Below is a small trained network, with its code and all its weights. Each question gives an input and a target symbol and asks what happens when units are switched off, that is, made to give their printed mean instead of their output.

import numpy as np


def w(rows, s, z=0):
    codes = np.array(rows[::2]) - 128.0
    scale = np.full(codes.shape[1], s)
    scale[-1] = z or s
    return codes * scale


def f(y):
    return np.maximum(y, 0)


def softmax(a):
    e = np.exp(a - a.max(-1, keepdims=True))
    return e / e.sum(-1, keepdims=True)


def log_softmax(a):
    a = a - a.max(-1, keepdims=True)
    return a - np.log(np.exp(a).sum(-1, keepdims=True))


def net(x, mask):
    ids = ['ΓΘΞαβδεημπτφ'.index(c) for c in x.split()]
    T = len(ids)
    res = E[ids] + P[:T]
    u = 0
    for l in range(2):
        r = res
        for j in range(2):
            rows = slice(4 * j, 4 * j + 4)
            q, k, v = (r @ M[l][rows].T for M in (Q, K, V))
            z = softmax(np.where(np.tri(T) > 0, q @ k.T / 4**0.5, -1e9)) @ v
            o = O[l][rows]
            res = res + np.where(mask[u + j], z, o[:, -1]) @ o[:, :-1]
        u += 2
        y = f(res @ A[l][:, :-1].T + A[l][:, -1])
        res = res + np.where(mask[u : u + 16], y, B[l][:, -1]) @ B[l][:, :-1]
        u += 16
    return log_softmax(res[-1] @ U[:, :-1].T + U[:, -1])


Q, K, V, O, A, B = {}, {}, {}, {}, {}, {}
E = w([
[165,89,235,163,193,88],'Γ',
[114,171,110,47,68,151],'Θ',
[158,42,104,169,160,104],'Ξ',
[180,143,151,60,87,158],'α',
[131,84,169,171,150,76],'β',
[86,36,102,164,130,126],'δ',
[165,71,141,86,135,186],'ε',
[112,30,38,111,111,171],'η',
[250,168,142,111,121,153],'μ',
[73,79,116,107,109,97],'π',
[96,83,147,51,133,159],'τ',
[78,44,174,121,168,123],'φ',
],0.02)
P = w([
[148,107,120,137,94,99],'0',
[128,156,141,163,119,155],'1',
[113,136,90,142,211,165],'2',
[121,101,126,111,137,111],'3',
[137,178,144,161,85,149],'4',
[118,164,100,127,251,157],'5',
[114,86,112,95,139,106],'6',
[141,164,128,168,105,147],'7',
[158,130,87,167,180,141],'8',
[138,51,126,102,107,87],'9',
[146,171,118,190,130,151],'10',
],0.017)
Q[0] = w([
[133,160,106,225,127,93],'L0H0',
[9,121,139,149,93,130],'L0H0',
[97,194,160,211,67,128],'L0H0',
[143,143,141,138,88,175],'L0H0',
[107,161,164,218,3,138],'L0H1',
[132,208,153,134,116,113],'L0H1',
[40,132,119,65,150,163],'L0H1',
[159,136,89,136,179,107],'L0H1',
],0.011)
K[0] = w([
[201,168,88,232,151,40],'L0H0',
[114,134,116,157,142,120],'L0H0',
[1,177,188,116,168,244],'L0H0',
[144,239,112,117,237,144],'L0H0',
[88,218,107,172,206,173],'L0H1',
[170,221,113,170,94,176],'L0H1',
[178,157,185,105,91,122],'L0H1',
[227,152,149,206,21,77],'L0H1',
],0.0078)
V[0] = w([
[1,61,45,162,95,125],'L0H0',
[128,102,212,66,109,25],'L0H0',
[135,117,28,29,229,149],'L0H0',
[131,68,100,108,11,71],'L0H0',
[103,129,203,65,56,174],'L0H1',
[160,217,80,100,132,37],'L0H1',
[115,15,117,204,87,79],'L0H1',
[156,60,43,163,136,183],'L0H1',
],0.0063)
O[0] = w([
[12,170,179,93,101,90,183],'L0H0',
[174,40,90,144,5,11,134],'L0H0',
[245,40,199,216,41,136,153],'L0H0',
[210,69,19,91,20,137,192],'L0H0',
[131,65,203,136,142,205,110],'L0H1',
[242,115,71,39,147,161,36],'L0H1',
[40,153,123,90,189,118,255],'L0H1',
[203,96,60,253,76,79,220],'L0H1',
],0.0045,0.0072)
A[0] = w([
[92,69,152,177,158,85,112],'L0N0',
[205,129,127,93,91,116,205],'L0N1',
[138,142,135,110,145,182,187],'L0N2',
[154,121,141,128,129,75,82],'L0N3',
[123,99,140,156,116,153,198],'L0N4',
[119,87,110,133,127,166,136],'L0N5',
[106,249,109,147,168,187,253],'L0N6',
[103,95,109,192,171,102,120],'L0N7',
[199,178,151,153,123,129,154],'L0N8',
[82,189,159,207,232,142,191],'L0N9',
[122,159,46,171,143,117,163],'L0N10',
[155,93,79,128,75,175,117],'L0N11',
[115,92,173,136,105,132,146],'L0N12',
[75,145,119,108,86,119,145],'L0N13',
[103,87,88,172,95,154,106],'L0N14',
[50,90,145,174,95,121,140],'L0N15',
],0.011,0.0043)
B[0] = w([
[63,140,99,104,177,137,244],'L0N0',
[142,33,95,170,174,91,174],'L0N1',
[80,94,49,117,151,106,156],'L0N2',
[130,132,88,2,138,59,144],'L0N3',
[105,106,104,180,130,103,195],'L0N4',
[126,95,176,129,38,163,190],'L0N5',
[69,19,100,186,175,82,164],'L0N6',
[142,127,138,100,143,102,232],'L0N7',
[176,140,76,175,139,180,162],'L0N8',
[169,82,81,130,68,194,207],'L0N9',
[206,71,181,113,91,136,191],'L0N10',
[169,155,127,133,107,29,196],'L0N11',
[42,92,148,134,89,148,177],'L0N12',
[95,170,117,145,139,95,170],'L0N13',
[142,183,66,167,160,160,222],'L0N14',
[125,181,118,87,132,107,249],'L0N15',
],0.0063,0.011)
Q[1] = w([
[91,26,120,180,95,72],'L1H0',
[177,37,69,169,201,142],'L1H0',
[134,206,121,163,91,239],'L1H0',
[141,153,51,85,107,166],'L1H0',
[65,175,184,190,63,130],'L1H1',
[100,120,39,97,177,164],'L1H1',
[178,128,144,68,113,91],'L1H1',
[72,2,92,196,117,102],'L1H1',
],0.0085)
K[1] = w([
[98,89,141,190,38,48],'L1H0',
[203,76,166,49,93,80],'L1H0',
[140,162,123,143,50,161],'L1H0',
[134,117,9,128,79,103],'L1H0',
[88,143,139,91,179,214],'L1H1',
[76,59,84,243,76,1],'L1H1',
[194,167,148,114,204,162],'L1H1',
[84,51,93,29,104,143],'L1H1',
],0.0063)
V[1] = w([
[101,105,115,255,87,179],'L1H0',
[44,73,208,138,75,140],'L1H0',
[229,132,216,125,146,139],'L1H0',
[100,65,183,38,144,97],'L1H0',
[147,58,156,212,145,207],'L1H1',
[107,79,154,33,140,159],'L1H1',
[59,120,177,156,243,114],'L1H1',
[238,220,69,162,229,209],'L1H1',
],0.0073)
O[1] = w([
[111,147,83,222,25,169,132],'L1H0',
[21,140,140,109,144,151,125],'L1H0',
[159,106,121,159,182,151,58],'L1H0',
[151,35,135,56,118,154,150],'L1H0',
[154,74,254,106,20,95,89],'L1H1',
[163,227,245,45,183,190,131],'L1H1',
[76,88,214,255,225,79,113],'L1H1',
[170,84,173,117,165,18,4],'L1H1',
],0.0058,0.019)
A[1] = w([
[129,79,102,125,203,226,99],'L1N0',
[94,78,145,75,202,158,101],'L1N1',
[81,138,99,90,202,109,117],'L1N2',
[196,139,102,115,127,128,121],'L1N3',
[125,64,144,132,101,167,253],'L1N4',
[162,79,147,105,154,71,131],'L1N5',
[67,133,155,101,82,157,123],'L1N6',
[98,162,121,208,96,157,167],'L1N7',
[118,254,165,71,130,182,232],'L1N8',
[146,87,155,78,92,157,125],'L1N9',
[141,155,126,147,92,106,153],'L1N10',
[107,166,169,72,71,53,233],'L1N11',
[148,192,105,71,137,185,114],'L1N12',
[140,134,182,78,151,123,212],'L1N13',
[151,120,163,59,80,90,28],'L1N14',
[122,81,129,84,203,61,224],'L1N15',
],0.0094,0.0025)
B[1] = w([
[118,146,156,105,107,88,249],'L1N0',
[164,135,170,152,114,96,195],'L1N1',
[130,128,123,165,163,108,215],'L1N2',
[149,110,164,99,161,140,177],'L1N3',
[82,117,129,143,125,104,197],'L1N4',
[169,96,145,139,134,163,157],'L1N5',
[145,154,136,152,157,159,218],'L1N6',
[139,112,156,140,150,123,241],'L1N7',
[166,130,140,131,143,162,173],'L1N8',
[80,114,140,113,120,144,160],'L1N9',
[120,165,131,130,111,148,154],'L1N10',
[245,177,159,87,136,147,152],'L1N11',
[153,155,149,143,123,141,181],'L1N12',
[127,101,163,111,87,169,137],'L1N13',
[114,150,115,89,160,138,145],'L1N14',
[147,131,132,106,89,79,172],'L1N15',
],0.012,0.014)
U = w([
[117,126,210,109,98,83,71],'Γ',
[147,206,153,47,80,141,133],'Θ',
[106,106,63,76,150,59,85],'Ξ',
[97,73,135,33,154,180,98],'α',
[139,204,145,86,140,57,209],'β',
[62,114,74,163,204,87,109],'δ',
[64,27,173,151,81,154,252],'ε',
[130,173,76,145,43,143,129],'η',
[167,87,134,164,155,160,148],'μ',
[174,254,129,131,142,148,230],'π',
[131,139,220,111,96,234,86],'τ',
[123,152,228,170,162,151,14],'φ',
],0.0067,0.002)

Each question gives the input, a string of symbols that net reads in full, and the target symbol t.
The units are the heads (4 rows each of Q, K, V and O) and the neurons (one row each of A and B). Each row of codes is followed by its name. A weight is (code - 128) times the scale printed after its matrix; where a second scale follows, it is the last column's (O, A, B and U).
mask holds one flag per unit, layer by layer, with each layer's heads first. A switched-off unit (its flag False) gives its mean, the last column of its rows in O or B, instead of its output. The means were averaged over made-up inputs and are rounded, as every weight is.
A unit's drop is (log p(t) with every unit on - log p(t) with that unit switched off) / (log p(t) with every unit on - log p(t) with every unit switched off).
The circuit of an input: a set's keep is (log p(t) with only the set's units on - log p(t) with every unit switched off) / (log p(t) with every unit on - log p(t) with every unit switched off). Starting from the 12 units with the biggest drops (on a tie, the unit counted first), units are removed one at a time, each time the one whose removal leaves the highest keep (on an exact tie, the one counted first), for as long as the keep stays at least 0.8.
units of the circuit, in order: the units of the circuit, biggest drop first
k most important neurons: the k neurons with the biggest drops, biggest first
k most important neurons of layer l: the k neurons of layer l with the biggest drops, biggest first
heads that matter: for each layer, one digit per head in row order, 1 if its drop is at least 0.15 and else 0, layers parted by /
input δ η ε τ Θ, target τ: units of the circuit, in order : [L0H0; L0H1; L1N8]
input ε Γ η μ δ π α, target α: 3 most important neurons : [L0N1; L1N14; L0N14]
input δ Γ Γ μ Θ ε φ α, target φ: units of the circuit, in order : [L0H0; L1H1; L0N6]
input μ τ δ η β η, target μ: 2 most important neurons of layer 1 : [L1N3; L1N5]
input π δ π β τ ε β Γ δ, target π: 3 most important neurons : [L1N12; L0N1; L0N6]
input η Γ ε, target η: units of the circuit, in order : [L1H1; L1H0; L0H0; L0H1]
input δ δ φ μ ε, target φ: units of the circuit, in order : [L1H1; L0H1; L0H0]
input η π η α μ ε α Ξ Θ η δ, target η: units of the circuit, in order : [L1H1; L0H1; L1H0]
input η δ δ δ τ δ δ ε ε, target η: units of the circuit, in order : [L1H0; L0N11; L1H1; L0H1]
input Ξ η ε Γ Γ α, target Ξ: units of the circuit, in order : [L0N6; L1H1; L0H1; L1N6]
input μ ε β δ η δ Ξ, target Ξ: heads that matter : 01 / 00
input π μ η δ α Θ Γ, target Γ: most important neuron : [L0N14]
input π δ φ Ξ Γ δ, target π: units of the circuit, in order : [L0H0; L1H1; L1N12; L0H1]
input π Θ Ξ, target π: units of the circuit, in order : [L1H1; L0H0; L1N12; L0H1]
input α β Ξ, target α: heads that matter : 11 / 01
input Γ β μ ε δ η, target Γ: 3 most important neurons : [L1N1; L1N0; L0N3]
input φ β Γ μ φ δ β, target β: most important neuron : [L1N15]
input δ Γ η δ π Θ δ Γ μ μ, target μ: 2 most important neurons of layer 0 : [L0N1; L0N8]
input π ε δ τ δ π, target π: heads that matter : 10 / 01
input α π μ Θ δ ε, target α: heads that matter : 11 / 01
input Γ η α, target Γ: 3 most important neurons of layer 0 : [L0N6; L0N14; L0N3]
input Ξ η δ τ Θ π β, target β: 2 most important neurons : [L1N11; L1N15]
input β π Ξ ε φ φ, target β: 4 most important neurons : [L1N0; L1N1; L1N15; L0N3]
input μ μ π ε δ Θ, target μ: heads that matter : 11 / 11
input ε η δ α η Ξ φ δ, target φ: heads that matter : 10 / 01
input ε δ β Ξ π Ξ δ η α δ, target δ: heads that matter : 00 / 01
input ε Ξ δ, target ε: heads that matter : 00 / 01
input β δ φ Θ φ β δ α Ξ δ δ, target δ: heads that matter : 11 / 01
